Each row is shifted at random along 4 fixed directions that mean nothing.
Known rows, with every way that one mark hangs from another:
tezoka[bedo rikova sifav]: -5.1	27.0	-6.0	-6.6	15.7	-21.6	-8.1	-1.0	1.4	20.6	-4.2	-25.8	13.2	26.3	-14.7	40.9	6.5	24.9	5.5	29.3	-25.0	-0.7	-16.4	12.1	-20.3	7.4	-13.6	6.0	-27.8	-8.4	-7.0	-11.1	4.7	27.2	6.1	18.6	10.4	14.4	5.6	23.4	2.8	-11.7	-22.7	7.0	12.2	20.6	-14.0
tezoka[mibuz[direl] pumop]: -9.0	2.9	-3.6	-41.5	16.7	13.3	-12.4	24.8	-3.5	-8.9	-8.7	-4.4	-7.6	-19.6	14.2	7.1	9.7	6.0	-8.5	-22.9	0.7	-17.6	-2.7	19.6	-4.1	-3.3	-0.2	-3.9	23.1	-10.3	-15.8	11.7	9.2	-23.7	4.2	7.5	-21.5	10.6	-3.8	-1.5	-9.1	16.2	19.6	0.5	-14.9	3.0	10.5
sifav[bedo[pumop] ruta[mibuz[direl]]]: -8.9	7.9	2.4	-18.3	9.6	6.7	-1.5	28.1	-3.6	3.6	0.4	6.8	-12.2	2.0	12.1	18.0	7.2	12.8	17.7	-7.2	-12.5	-20.3	-11.2	9.1	-7.6	-8.0	-4.6	-6.9	-9.3	-4.1	-8.3	9.0	1.3	6.0	-4.2	-8.0	-12.6	11.8	-13.3	7.6	-21.7	-7.5	0.2	-0.5	4.0	18.8	-7.6
direl[bedo furi[tezoka]]: 7.7	-7.3	4.8	-2.1	-6.1	-23.3	10.7	-15.0	-3.3	22.2	17.9	-0.9	6.1	2.1	-9.5	0.9	-21.5	7.2	4.4	12.8	-3.8	-0.3	8.3	-3.3	-3.2	5.3	-2.5	-0.9	-35.6	-4.1	15.7	-12.9	8.4	19.7	-8.5	-1.3	12.2	-5.8	7.6	1.5	-17.1	7.4	-25.9	-10.7	-5.2	-5.4	8.6
mibuz[direl[furi tezoka[bedo pumop]]]: -15.8	27.2	-14.6	35.5	-0.3	-22.0	6.9	-1.2	5.6	-3.5	3.7	-26.6	6.8	9.7	-3.0	-1.1	4.8	8.7	5.7	16.5	-1.2	-1.0	-6.1	-10.1	0.6	10.6	-0.7	-23.4	-63.2	-6.5	15.8	-25.3	-12.3	40.4	-10.9	-5.9	5.5	-19.8	-25.1	14.8	3.0	-14.0	-22.5	-10.0	11.6	28.3	-8.4
pumop[sifav[bedo ruta[mibuz[direl[furi]]]]]: 0.9	4.4	-13.3	8.7	18.9	-12.6	10.2	-4.3	13.3	21.0	-15.8	-36.9	22.4	4.2	-3.4	32.3	7.3	16.1	-2.8	10.6	-9.3	1.1	12.6	9.6	-0.8	-6.4	-11.8	-11.5	-28.7	-1.2	3.8	-16.9	21.9	21.1	-8.3	13.3	-15.8	-5.2	-0.8	21.7	3.1	18.3	-19.2	-1.4	-2.8	19.7	5.5
rikova[direl[furi[pumop tezoka]] mibuz ruta]: 9.1	-3.8	11.0	-38.0	12.5	1.9	11.3	0.5	-3.1	-10.5	6.8	3.5	-0.5	-8.7	9.6	-20.2	-10.8	-5.2	13.9	-9.9	5.9	-0.4	5.5	3.3	4.0	3.8	6.1	4.1	-8.8	-6.5	13.4	-2.9	7.4	-2.8	3.6	-4.3	-5.4	-3.9	-4.4	-4.3	-11.9	5.8	4.8	-12.4	-20.8	-23.0	11.2
bedo[pumop[ruta[mibuz sifav]]]: -17.7	15.6	-4.1	-25.5	28.7	15.6	-12.9	31.1	-9.8	-15.1	-15.8	-12.0	-16.8	-9.5	23.8	21.4	23.1	15.3	0.5	-15.3	-3.6	-23.7	-10.5	26.4	3.3	-5.9	6.0	-7.4	22.4	7.1	-15.3	13.7	7.8	-5.1	3.3	-9.4	-42.2	18.4	-12.4	11.1	3.1	10.3	18.2	-3.9	0.7	26.3	-0.9
tezoka[mibuz pumop sifav[ruta]]: -5.8	32.5	-13.2	16.1	21.5	-17.0	-6.1	-0.2	4.4	1.6	-13.7	-29.1	7.4	21.7	-6.2	27.3	19.8	19.8	4.2	23.0	-17.4	-2.0	-15.9	3.4	-21.0	0.6	-9.0	-2.6	-20.5	-9.7	-10.1	-18.1	0.9	30.1	4.2	10.3	-1.8	2.7	-9.9	26.3	11.9	-7.1	-13.6	1.6	16.4	28.6	-13.9
tezoka[bedo mibuz rikova[direl] sifav[pumop ruta]]: 3.6	-0.7	5.5	-28.3	2.2	-0.3	9.7	22.3	6.8	-18.2	25.2	-5.1	3.2	-16.3	14.2	-17.3	-16.2	0.9	16.7	-7.4	12.6	-3.0	-1.7	-7.3	-7.6	12.9	3.3	-11.6	-26.0	-10.1	5.1	-12.8	0.0	-19.9	-13.6	-11.0	-0.8	-3.7	-7.5	-10.5	-35.2	-15.8	-1.3	0.2	-8.2	-5.9	2.3
mibuz[direl[bedo tezoka[rikova[ruta]]]]: -3.7	27.1	3.9	15.9	4.4	-16.3	6.4	5.5	-6.3	8.1	9.8	-15.9	5.0	20.7	-3.5	15.8	-0.1	15.7	21.3	22.3	-19.1	-3.4	-9.9	-0.9	-8.3	14.8	-1.1	-9.5	-47.0	-2.1	8.4	-2.5	-18.2	29.9	-5.9	-8.7	25.3	4.5	-10.0	11.5	-6.6	-38.5	-30.1	-9.5	10.0	21.1	-26.0
direl[bedo tezoka[pumop[sifav]]]: -0.4	-7.3	2.2	-16.6	13.8	-10.7	9.5	0.3	-0.4	5.9	15.8	-20.1	10.6	-13.6	0.7	2.4	-14.7	1.4	-5.1	6.5	11.2	-5.5	0.7	5.2	-4.3	9.9	-1.1	-8.4	-19.8	-0.8	13.5	-7.4	18.5	-1.7	-9.5	3.1	-19.7	-2.0	6.2	2.5	-17.5	21.5	-11.5	-9.5	-13.0	1.5	14.8
furi[pumop[sifav[ruta[mibuz[direl]]]] tezoka[bedo]]: 10.4	-21.3	20.2	-41.7	4.5	-15.5	19.9	7.2	-4.4	-8.6	37.4	14.4	1.7	-8.8	9.3	-13.6	-32.4	-3.5	34.5	0.4	14.1	-0.3	-6.3	-12.9	-10.6	-4.7	4.0	7.9	-32.5	-2.1	20.0	-5.0	9.7	-7.3	-14.8	-24.1	-1.9	-0.9	-1.3	-19.8	-58.4	-15.9	-17.2	-2.6	-13.2	-18.8	15.4
mibuz[direl[tezoka[bedo pumop]] ruta]: -3.2	9.4	2.6	-2.3	4.4	-21.4	8.4	5.7	1.2	12.8	17.5	-5.7	4.1	8.8	-8.3	6.3	-9.2	4.6	24.1	13.2	-9.1	-0.7	-9.6	-3.9	-9.7	3.9	-4.6	-6.5	-41.7	-8.4	12.2	-8.6	-8.1	22.7	-3.5	-6.2	15.1	-3.2	-11.9	2.2	-21.8	-19.2	-19.4	1.5	0.3	10.7	-5.7
mibuz[direl[furi tezoka[rikova]] ruta[sifav[bedo pumop]]]: -4.9	17.8	-10.9	8.6	22.0	-2.3	0.6	6.0	3.8	30.2	-21.4	-42.0	18.9	7.1	-0.1	41.6	21.6	17.0	-16.2	9.5	-17.1	-16.0	11.3	21.5	-5.2	8.1	-4.7	-17.9	-23.1	-5.2	0.1	-9.8	13.8	25.1	-1.9	23.8	-13.8	10.9	-2.2	35.8	13.4	25.3	-9.3	-6.8	0.4	33.9	-8.3
ruta[mibuz sifav[bedo[direl[furi]] pumop]]: -3.2	1.1	3.3	5.9	-5.2	-15.8	17.8	12.4	-0.1	-20.9	20.7	-5.2	-1.9	-10.0	20.8	-13.1	-14.6	7.4	24.4	3.6	10.9	-8.5	-16.6	-19.8	-6.2	6.1	8.1	-15.6	-53.6	3.5	16.0	-17.1	1.3	15.5	-31.8	-28.7	-10.1	-14.8	-21.6	-0.2	-40.1	-23.0	-23.5	-6.2	11.2	8.2	7.1
rikova[direl[furi] ruta]: -0.7	3.3	6.8	-19.6	4.6	7.8	-1.6	16.7	-7.5	-4.0	6.4	1.7	-19.3	-10.3	12.7	-15.1	-3.2	-0.2	11.5	-17.4	-3.8	-9.5	1.7	13.5	12.7	4.4	1.4	-8.1	3.2	-2.4	4.2	6.2	-11.6	-7.1	0.2	-9.9	-1.6	1.3	-4.9	-5.3	-8.3	-4.4	3.7	-10.6	-12.3	-5.0	-2.9
direl[bedo[pumop] furi[rikova[mibuz[ruta]]]]: 1.8	12.1	-6.3	-2.5	9.8	-17.9	15.1	-4.5	10.4	20.3	2.2	-15.2	16.8	14.3	-8.2	19.3	-2.1	18.0	20.6	22.2	-10.7	4.5	-2.0	2.0	-0.2	6.1	-1.3	-2.6	-46.5	-2.8	9.9	-10.2	9.9	35.4	-2.3	4.3	1.3	-7.1	-5.7	19.6	0.6	-4.0	-21.1	6.8	5.1	10.9	-5.8
direl[bedo furi tezoka]: -3.1	3.7	-7.6	22.0	-4.2	-15.5	8.8	-7.9	0.5	10.9	7.9	-19.2	5.7	-4.0	-4.0	-0.9	-7.1	8.6	-8.5	7.6	2.2	-2.5	13.5	-0.1	9.0	11.0	1.7	-21.0	-38.9	-1.1	14.5	-15.6	3.0	21.7	-13.4	-3.3	1.3	-14.4	-3.0	7.8	1.0	11.8	-18.9	-17.4	0.0	11.4	3.5
direl[furi tezoka[bedo sifav[pumop]]]: 3.7	-11.2	-6.2	-4.9	4.7	-13.9	11.3	-8.8	9.4	13.7	9.2	-25.0	16.5	-15.7	-4.4	-5.4	-14.3	0.1	-16.7	2.5	11.3	-0.2	17.2	2.2	1.0	12.4	-1.5	-15.2	-30.2	-9.0	16.2	-25.1	22.3	5.5	-11.8	12.4	-13.3	-14.0	4.7	8.5	-8.9	36.1	-8.3	-11.7	-13.3	-3.3	21.0
rikova[mibuz[direl] ruta[sifav]]: 15.5	1.0	-0.7	-10.4	16.5	-25.5	20.0	-13.6	14.7	-10.8	-0.1	-28.0	24.9	-1.7	-2.2	-0.4	-12.3	1.9	26.6	10.7	1.6	24.2	-3.5	-11.7	-7.2	0.6	0.6	0.4	-37.3	-3.3	18.0	-19.3	10.6	15.1	-10.4	-6.7	9.4	-23.0	-12.5	2.5	-13.6	-21.4	-20.0	1.5	-9.9	-15.9	16.2
direl[bedo[pumop] tezoka]: 1.7	-16.1	11.2	-25.3	-2.9	-5.0	10.6	8.8	-7.2	4.9	28.7	11.1	-7.6	-16.1	5.0	-13.0	-24.8	-0.7	8.9	-4.1	7.9	-11.7	-2.5	-0.2	-1.0	9.0	4.8	-6.8	-18.9	-2.4	12.5	5.4	7.9	-5.3	-12.7	-11.9	-6.7	-1.6	1.2	-8.2	-34.6	6.9	-8.5	-10.6	-11.7	-9.4	11.8
sifav[pumop ruta[mibuz]]: -5.5	5.0	-22.3	-1.0	18.3	19.2	-7.5	12.2	11.5	-9.9	-31.5	-24.0	2.2	-17.6	10.8	11.6	27.1	7.8	-26.4	-24.4	13.2	-6.6	28.5	19.4	15.2	-5.6	3.3	-21.8	15.3	-10.4	-10.6	-16.0	18.9	-1.3	-3.3	6.7	-33.6	-12.0	-14.9	16.5	26.8	46.4	32.6	-15.8	-5.1	18.5	13.5
tezoka[sifav[bedo ruta]]: 7.5	-4.8	5.5	-7.9	0.4	-13.7	6.0	3.4	2.3	9.1	17.7	-1.5	-2.8	3.9	-5.1	2.7	-14.2	4.8	16.4	6.8	-3.6	-1.1	-4.1	-3.4	-7.9	-1.8	-8.7	-4.5	-25.0	-6.1	7.1	-12.8	1.5	7.5	-8.4	-6.1	7.6	-2.6	1.1	1.4	-25.4	-7.1	-17.2	-2.1	0.8	-1.3	0.6
tezoka[mibuz[direl[bedo]]]: 4.3	-0.7	-4.6	-5.9	3.8	-24.2	10.0	-3.7	8.3	6.7	7.5	-15.8	17.2	0.1	-7.0	11.8	-13.1	11.7	13.2	11.6	-5.0	8.7	-2.9	-7.1	-10.7	1.0	-4.8	-2.4	-36.7	-7.3	5.3	-8.7	9.1	10.7	-12.3	-0.9	12.1	-10.6	-1.9	-0.6	-20.8	-13.9	-25.4	2.6	-2.4	-1.6	8.5
furi[direl pumop[sifav[ruta]]]: 11.8	-0.1	3.8	-10.4	21.2	-16.0	9.0	-6.3	0.1	-2.4	6.8	-12.8	2.6	19.4	-4.7	10.6	-5.4	5.2	25.8	21.1	-2.5	7.2	-15.2	-2.6	-9.3	-4.2	-6.4	11.5	-26.0	-7.8	12.8	-9.1	5.2	22.8	-7.0	-3.9	-3.0	-3.3	-1.2	10.5	-18.7	-8.3	-26.3	-3.9	2.8	-0.9	-2.0
rikova[direl[bedo[pumop] tezoka] mibuz ruta[sifav]]: -6.1	-3.6	5.1	-47.7	25.8	18.7	6.1	27.4	-2.2	-16.8	0.3	-18.0	-0.4	-28.8	24.3	-7.2	0.2	-4.1	-0.7	-25.9	8.0	-13.8	2.8	19.0	8.7	10.5	11.0	-16.7	7.6	3.8	5.1	13.1	15.2	-26.9	-2.2	-5.7	-34.7	6.5	-6.8	-3.1	-11.8	15.3	19.7	-11.9	-24.8	-6.2	14.2
sifav[bedo pumop[ruta]]: 0.8	-1.8	8.2	-1.2	-3.2	-7.1	10.1	11.8	1.9	-6.7	25.5	10.0	-10.3	-3.9	3.9	-13.5	-16.7	0.0	24.9	2.7	11.9	-6.1	-5.3	-11.2	-0.7	0.4	-3.8	-10.4	-34.3	-3.1	13.6	-14.6	-5.5	11.0	-12.6	-21.2	-3.5	-10.7	-13.7	-3.2	-28.3	-11.1	-10.6	-7.4	3.1	4.8	-0.7
furi[direl[bedo] tezoka[pumop sifav]]: -6.5	-4.3	-11.7	-24.5	15.3	0.5	-2.8	8.4	2.0	-18.2	-4.5	-22.3	1.8	-11.3	6.7	-4.1	4.4	-2.2	-13.5	-13.3	14.6	-2.7	5.7	6.6	7.7	3.1	6.7	-10.1	-9.3	-11.6	4.9	-11.1	10.5	-9.8	-6.0	0.2	-17.3	-7.3	-5.9	0.1	-2.6	20.9	6.7	-12.5	-11.3	-0.5	16.6
furi[direl[tezoka[mibuz]] pumop]: -3.5	12.4	-2.0	-15.4	19.1	-3.0	-4.8	3.4	-9.9	-11.4	-7.8	-10.7	0.0	10.2	3.4	16.1	11.0	13.9	-1.2	6.6	-5.7	-9.2	-8.5	8.5	-10.9	2.2	2.7	3.9	-8.6	-10.0	-6.4	3.0	7.2	11.1	-0.1	2.8	-7.5	9.4	-4.0	11.3	-3.2	1.9	-6.9	-11.2	3.3	7.8	-2.9
direl[bedo[pumop[ruta[sifav]]]]: -10.6	10.5	-10.9	-7.1	26.0	-4.6	-1.2	11.4	5.1	6.8	-10.1	-28.9	2.3	2.7	1.2	25.9	11.0	11.3	2.5	6.9	-5.8	-6.7	-6.3	16.3	3.2	-0.8	-3.3	-9.5	-11.9	2.8	1.9	-2.4	11.9	16.8	-0.7	1.1	-28.0	2.4	-7.2	18.0	6.4	13.0	-5.0	-1.6	1.0	24.1	1.1
sifav[bedo[direl[furi[pumop]]] ruta[mibuz]]: 6.2	2.8	-14.9	0.6	15.9	-16.7	14.6	-13.0	17.7	28.9	-17.9	-24.8	25.8	17.6	-15.4	35.5	4.0	17.0	2.1	23.1	-14.9	6.0	9.4	5.7	-5.9	-4.6	-12.6	-0.2	-35.9	-10.6	5.7	-19.4	29.2	39.0	-6.4	19.3	-7.9	-8.1	-2.4	26.4	5.2	23.9	-21.1	1.1	2.1	12.7	6.7
bedo[direl[furi[rikova] tezoka] pumop[ruta[mibuz]]]: -12.0	12.2	-4.3	1.2	4.8	9.9	10.6	17.5	-8.6	-26.1	1.4	-2.1	-12.3	-1.4	22.0	-8.0	7.5	13.7	13.5	-4.3	8.7	-15.8	-2.4	3.5	19.3	9.7	18.7	-16.7	-29.4	5.5	4.8	4.0	-7.5	12.5	-14.4	-26.1	-17.9	-3.5	-26.8	6.6	-2.4	-13.8	-5.1	-11.7	3.6	18.6	-10.9
furi[rikova[mibuz[ruta]] tezoka[bedo[direl]]]: -3.9	24.0	1.6	-26.9	20.0	-6.7	-4.4	5.2	-7.1	14.3	-11.7	-2.4	5.5	37.6	-9.8	43.5	14.5	25.7	22.6	18.4	-29.3	-7.0	-14.5	16.6	-11.8	-1.8	-5.6	13.0	-23.8	-6.6	-10.4	4.3	0.3	29.1	15.0	7.6	12.3	25.0	-5.5	20.6	2.4	-21.9	-12.4	8.5	9.1	14.2	-20.7

Rows:
15.6	-12.1	0.1	-45.6	15.1	-5.0	5.1	-8.5	3.5	-0.8	-2.6	-6.8	13.1	6.8	-6.7	12.3	-7.2	6.4	7.1	7.7	6.6	10.5	3.2	8.0	-1.0	1.1	1.9	17.8	-11.3	-16.4	8.2	-2.6	21.1	7.0	-4.5	9.4	0.6	-4.0	6.0	4.8	-10.3	12.9	-8.1	-2.6	-10.6	-19.7	13.6 | furi[direl pumop rikova]
4.1	5.2	-3.6	-40.0	21.1	-14.6	13.5	4.2	16.6	4.6	0.9	-26.0	26.7	-0.9	-2.2	14.0	-9.8	9.5	16.9	11.0	-6.5	12.8	-3.3	5.7	-10.3	10.7	-2.3	5.2	-27.2	-9.0	5.5	-10.8	21.1	2.8	-2.0	9.8	-2.3	-2.6	-2.5	6.4	-11.7	-6.4	-8.8	9.7	-12.7	-6.8	9.5 | tezoka[bedo[pumop] rikova[direl ruta[mibuz]] sifav]
6.6	-11.8	5.2	-54.7	14.2	-3.8	8.0	8.1	1.5	-9.6	7.5	-5.3	13.5	-8.1	7.0	7.8	-8.0	4.2	8.1	-6.2	11.2	-2.5	6.6	4.0	-7.0	-0.3	9.4	4.8	-15.4	-8.9	4.5	-5.1	19.8	-12.1	-4.8	-3.9	-6.3	6.4	-1.1	-5.3	-26.0	4.4	-0.5	3.4	-13.9	-11.6	16.2 | furi[direl rikova tezoka[mibuz[ruta[sifav[bedo]]] pumop]]
11.2	-30.8	8.5	-60.5	15.0	7.5	0.5	5.6	-4.4	38.7	1.2	-6.2	11.6	-23.1	-4.6	23.1	-15.7	2.1	-21.6	-15.4	-7.3	-12.4	23.3	31.8	-1.7	2.7	-7.4	2.3	25.2	-8.5	-1.4	20.3	34.6	-29.2	1.0	26.4	-12.4	19.2	29.1	-4.0	-20.7	49.5	4.1	-6.8	-37.2	-18.8	25.2 | mibuz[direl[bedo tezoka]]
3.1	-14.1	9.2	-38.9	1.3	4.3	0.7	16.0	-9.8	5.3	9.0	9.0	-8.7	-25.2	16.6	-1.6	-12.1	6.8	2.6	-21.0	-1.1	-14.8	6.6	14.2	1.9	-1.7	2.8	-1.4	12.0	-1.7	-2.8	14.2	10.8	-21.4	-8.4	-4.3	-9.3	8.1	6.5	-11.8	-29.3	10.9	2.0	-4.0	-18.8	-10.6	15.3 | ruta[mibuz[direl[furi]]]
-2.7	-14.4	-5.7	-49.4	4.6	10.9	-1.0	18.0	4.4	-12.2	-0.5	0.6	1.6	-20.0	8.0	-3.6	-0.2	2.0	-2.6	-32.8	16.6	-3.0	25.3	13.5	18.6	-5.4	12.2	-9.4	-1.3	-10.4	-3.4	0.2	7.3	-27.5	1.0	-7.4	-3.8	-1.9	-7.5	-14.6	-9.7	9.4	21.9	0.8	-21.8	-11.6	16.4 | furi[rikova tezoka[bedo mibuz[direl ruta]]]
-1.5	2.2	-2.2	-3.7	9.5	-5.4	12.4	8.2	5.7	12.0	0.1	-7.8	5.9	1.3	3.4	15.4	-3.5	13.1	11.3	8.6	-5.8	-9.8	1.5	3.7	-2.0	0.4	-7.3	-7.7	-28.7	-1.5	4.1	-9.2	14.4	18.5	-11.0	-0.7	-17.0	-0.3	-8.2	12.5	-13.1	8.5	-15.0	-1.8	0.3	15.3	1.3 | sifav[bedo[direl[furi]] pumop[ruta[mibuz]]]
-17.4	8.0	-14.4	-19.0	3.1	3.4	1.4	20.7	5.1	-27.8	0.8	-21.2	4.8	-26.9	22.2	-15.1	4.9	3.4	-13.1	-22.8	21.4	-9.2	12.3	2.5	12.6	8.9	15.4	-23.9	-23.4	-6.2	3.3	-16.9	4.2	-16.1	-10.7	-8.2	-18.7	-10.9	-18.4	-5.0	-5.1	8.3	14.4	-7.1	-11.2	10.3	14.2 | ruta[mibuz[direl[furi[tezoka[bedo pumop rikova sifav]]]]]
3.5	-2.4	13.2	-17.5	4.2	-8.8	6.6	11.9	-5.4	5.1	27.8	2.3	-0.6	-6.2	4.3	-2.2	-16.7	5.7	9.2	4.6	-0.8	-14.0	-3.6	-2.0	-20.2	9.1	-2.7	-6.8	-20.8	-6.2	2.9	-7.9	6.4	-5.0	-7.9	-4.9	-2.7	10.7	3.9	-2.1	-36.4	-1.3	-10.5	-5.9	-2.8	1.4	-0.1 | direl[tezoka[bedo mibuz sifav[pumop ruta]]]
21.6	-25.1	-0.5	-14.0	0.5	-27.1	23.6	-12.3	17.9	-7.1	22.6	-9.5	17.7	-20.5	-3.5	-23.9	-30.1	-5.5	18.4	0.8	21.9	20.7	7.9	-20.9	-5.6	1.5	4.8	-2.0	-33.2	-11.8	17.5	-28.4	16.5	-4.7	-19.4	-9.9	6.0	-31.4	-3.8	-10.2	-33.4	1.0	-13.3	3.4	-13.7	-27.5	29.3 | tezoka[mibuz[ruta] sifav[pumop]]
-7.7	3.7	-0.6	-10.5	25.1	-6.6	11.1	10.9	-2.8	-11.0	8.7	-21.4	3.8	1.1	8.0	9.5	-2.6	9.6	12.4	10.5	2.1	-8.4	-10.3	3.8	-1.5	5.1	1.8	-7.5	-27.1	4.5	5.6	3.3	8.7	3.4	-8.1	-10.1	-26.0	5.6	-5.8	6.0	-16.1	-5.0	-20.4	-5.2	-3.7	14.5	-2.3 | furi[direl[bedo[pumop[ruta sifav]] tezoka[mibuz]]]
-10.5	28.6	-17.7	17.5	16.2	-13.3	15.2	-0.3	13.1	-31.4	-10.2	-27.7	12.7	24.2	1.4	5.0	12.5	13.5	23.5	20.6	3.0	6.4	-18.3	-16.8	1.0	4.8	4.7	-12.5	-67.1	-3.6	7.3	-27.2	-4.6	35.5	-7.0	-12.6	-5.0	-18.0	-37.2	24.1	8.6	-32.9	-19.2	-0.1	14.4	21.5	-11.8 | furi[tezoka[rikova[mibuz] sifav[bedo[direl pumop[ruta]]]]]
20.4	-13.8	20.1	-31.0	-6.6	-24.8	24.5	-6.4	0.6	27.7	38.0	12.3	13.8	-0.7	-7.3	0.5	-38.4	10.1	35.9	18.7	-6.0	6.6	2.0	-6.1	-7.8	8.8	-1.7	8.4	-41.4	0.1	19.3	-1.7	9.8	9.9	-9.8	-7.2	22.3	-0.3	14.2	-9.6	-41.4	-16.6	-32.5	8.4	-9.7	-20.6	3.9 | direl[bedo furi[rikova[mibuz[ruta]]]]
-4.2	19.7	-10.3	4.0	22.2	-4.7	-2.1	4.2	-1.0	-13.0	-11.5	-28.9	5.7	8.9	3.2	13.5	17.3	11.6	-5.4	8.1	-6.0	-5.5	-3.8	5.2	-10.9	5.7	0.7	-9.2	-14.3	-10.7	-5.7	-11.0	2.9	10.8	-2.0	4.8	-7.9	3.0	-10.0	16.5	5.7	1.8	-7.1	-9.4	3.9	18.6	-7.0 | furi[direl[tezoka[mibuz pumop sifav[ruta]]]]
-1.5	10.0	-2.8	5.2	8.2	0.4	1.2	12.3	2.5	8.4	-3.2	-2.9	-7.2	17.6	-2.2	17.3	7.5	10.1	14.3	8.1	-11.7	-12.1	-10.1	2.5	-7.3	-2.4	-11.2	-8.4	-26.0	-10.5	-0.5	-9.4	-1.9	25.5	-6.7	-0.4	-3.9	1.7	-14.2	19.5	-9.7	-2.7	-10.5	-5.3	11.3	19.6	-12.3 | sifav[bedo[direl] pumop ruta]
1.9	19.4	15.2	-12.3	13.9	-11.7	19.9	7.3	-6.8	-26.2	24.1	-6.6	3.5	6.7	12.6	-12.7	-14.0	5.9	38.6	19.5	1.5	-2.6	-29.1	-12.8	-14.4	17.8	6.1	-0.6	-43.8	2.8	13.7	-4.3	-9.8	9.9	-8.7	-19.3	2.0	1.0	-17.5	2.4	-27.9	-45.0	-24.3	-1.6	-0.5	0.2	-12.6 | bedo[direl[tezoka[pumop[sifav] rikova[mibuz ruta]]]]
-7.6	-5.8	-3.0	-24.2	5.3	3.2	4.0	25.8	3.5	-16.0	14.2	2.4	-19.5	-5.3	10.0	-14.7	-6.2	-2.1	21.9	-13.2	4.9	-8.4	-15.8	0.2	8.4	-0.9	1.9	-12.2	-18.8	-6.6	4.5	-1.6	-6.7	-6.8	-9.7	-18.0	-13.5	-6.0	-17.8	-4.5	-27.4	-11.6	0.6	2.6	-3.4	0.6	2.4 | tezoka[bedo[direl pumop] sifav[ruta]]
-17.4	9.4	-5.6	-46.5	32.5	23.6	-7.2	29.7	-5.8	-29.0	-13.7	-23.1	-1.4	-7.5	21.6	13.9	22.4	9.4	-9.1	-19.3	14.1	-14.4	8.2	29.3	17.3	3.6	13.2	-9.2	6.0	-0.7	-4.2	7.6	12.4	-15.2	2.7	-5.0	-39.9	15.1	-7.5	4.5	8.3	16.4	22.9	-12.7	-8.2	13.5	0.6 | furi[direl[tezoka[bedo]] pumop[sifav] rikova[ruta[mibuz]]]
7.7	-12.6	13.2	-33.2	5.0	-15.9	15.4	-2.0	3.1	19.4	30.5	4.3	10.5	-9.4	-10.9	-2.6	-31.6	-1.9	13.2	11.6	4.4	0.5	6.5	1.4	-8.5	7.9	-7.5	1.4	-22.7	-5.3	17.2	-7.6	15.7	1.0	-1.9	0.4	-0.6	0.4	7.1	-9.3	-30.1	11.8	-13.1	-0.7	-19.9	-10.5	13.7 | direl[tezoka[bedo pumop[ruta]]]
-22.7	26.4	-4.6	0.1	5.2	-7.5	-9.9	26.5	-10.9	-13.3	6.2	-8.1	-20.1	10.4	13.0	7.3	9.6	20.0	14.8	2.3	-17.1	-21.0	-30.1	5.1	-5.6	3.8	-1.4	-11.6	-26.0	0.8	-11.3	2.3	-17.9	8.4	-3.8	-12.6	-5.3	13.8	-13.0	6.0	-15.3	-32.8	-16.1	3.9	16.9	25.4	-18.7 | tezoka[bedo[direl[furi]] mibuz sifav]
-3.0	20.2	10.5	-38.5	30.6	9.0	-13.0	22.6	-12.2	12.1	-11.7	-12.7	-2.6	23.5	6.6	45.7	19.1	19.5	9.9	10.7	-24.4	-21.8	-17.4	28.0	-18.9	3.3	-7.9	10.4	1.3	-5.7	-9.4	11.4	7.1	14.6	7.4	12.3	-12.5	36.8	5.0	25.1	-6.1	-2.3	-5.6	-2.9	8.5	20.1	-20.0 | furi[direl rikova[ruta[sifav[bedo pumop]]]]
-3.2	22.4	2.7	-0.3	3.4	-22.8	6.0	-7.3	-1.4	31.4	13.8	-14.0	16.8	14.6	-13.1	22.4	-9.3	18.2	1.8	33.0	-17.7	-8.1	-4.2	5.3	-19.9	19.0	-9.7	-1.5	-43.0	-7.3	8.0	-13.5	7.4	33.1	1.0	17.2	9.7	9.6	5.2	18.8	-6.0	2.6	-27.3	-1.3	3.2	19.0	-10.3 | direl[furi tezoka[bedo pumop rikova]]
-15.6	22.3	3.0	-20.2	15.1	22.4	-21.0	21.7	-26.2	4.9	-11.2	-0.3	-22.6	9.1	14.1	23.2	26.3	19.7	-17.0	-5.7	-11.1	-36.7	-3.7	35.2	4.3	7.6	5.8	-3.4	16.0	-2.5	-13.2	19.5	-2.6	8.6	10.4	8.6	-21.2	31.9	3.5	21.1	13.8	21.2	11.4	-17.9	5.6	25.7	-20.6 | direl[furi[pumop rikova] tezoka]
-1.6	9.6	-6.8	9.3	5.4	-14.6	15.0	1.5	8.1	16.6	-1.8	-6.9	5.4	17.1	-3.2	19.9	-0.5	17.5	21.0	19.2	-17.7	-5.4	-9.1	-3.2	-7.5	-1.7	-8.0	-5.9	-44.9	-4.2	4.4	-11.0	8.9	37.7	-11.5	-1.7	-4.3	-4.9	-14.8	20.7	-11.8	-6.2	-26.0	2.5	10.7	19.2	-6.0 | sifav[bedo[direl[furi] pumop] ruta[mibuz]]
3.3	-17.1	-2.1	-37.0	12.7	4.3	4.8	6.7	-0.8	-11.0	2.8	-12.3	0.3	-21.7	7.7	-11.5	-8.7	-5.2	-10.3	-15.2	13.5	-6.2	1.8	9.3	3.8	7.8	6.3	-6.4	3.9	-9.8	4.5	-0.4	16.4	-21.9	-8.9	4.1	-18.4	-4.3	-1.2	-3.1	-16.4	24.6	6.4	-7.7	-23.2	-15.4	22.9 | bedo[direl[tezoka[pumop sifav]]]
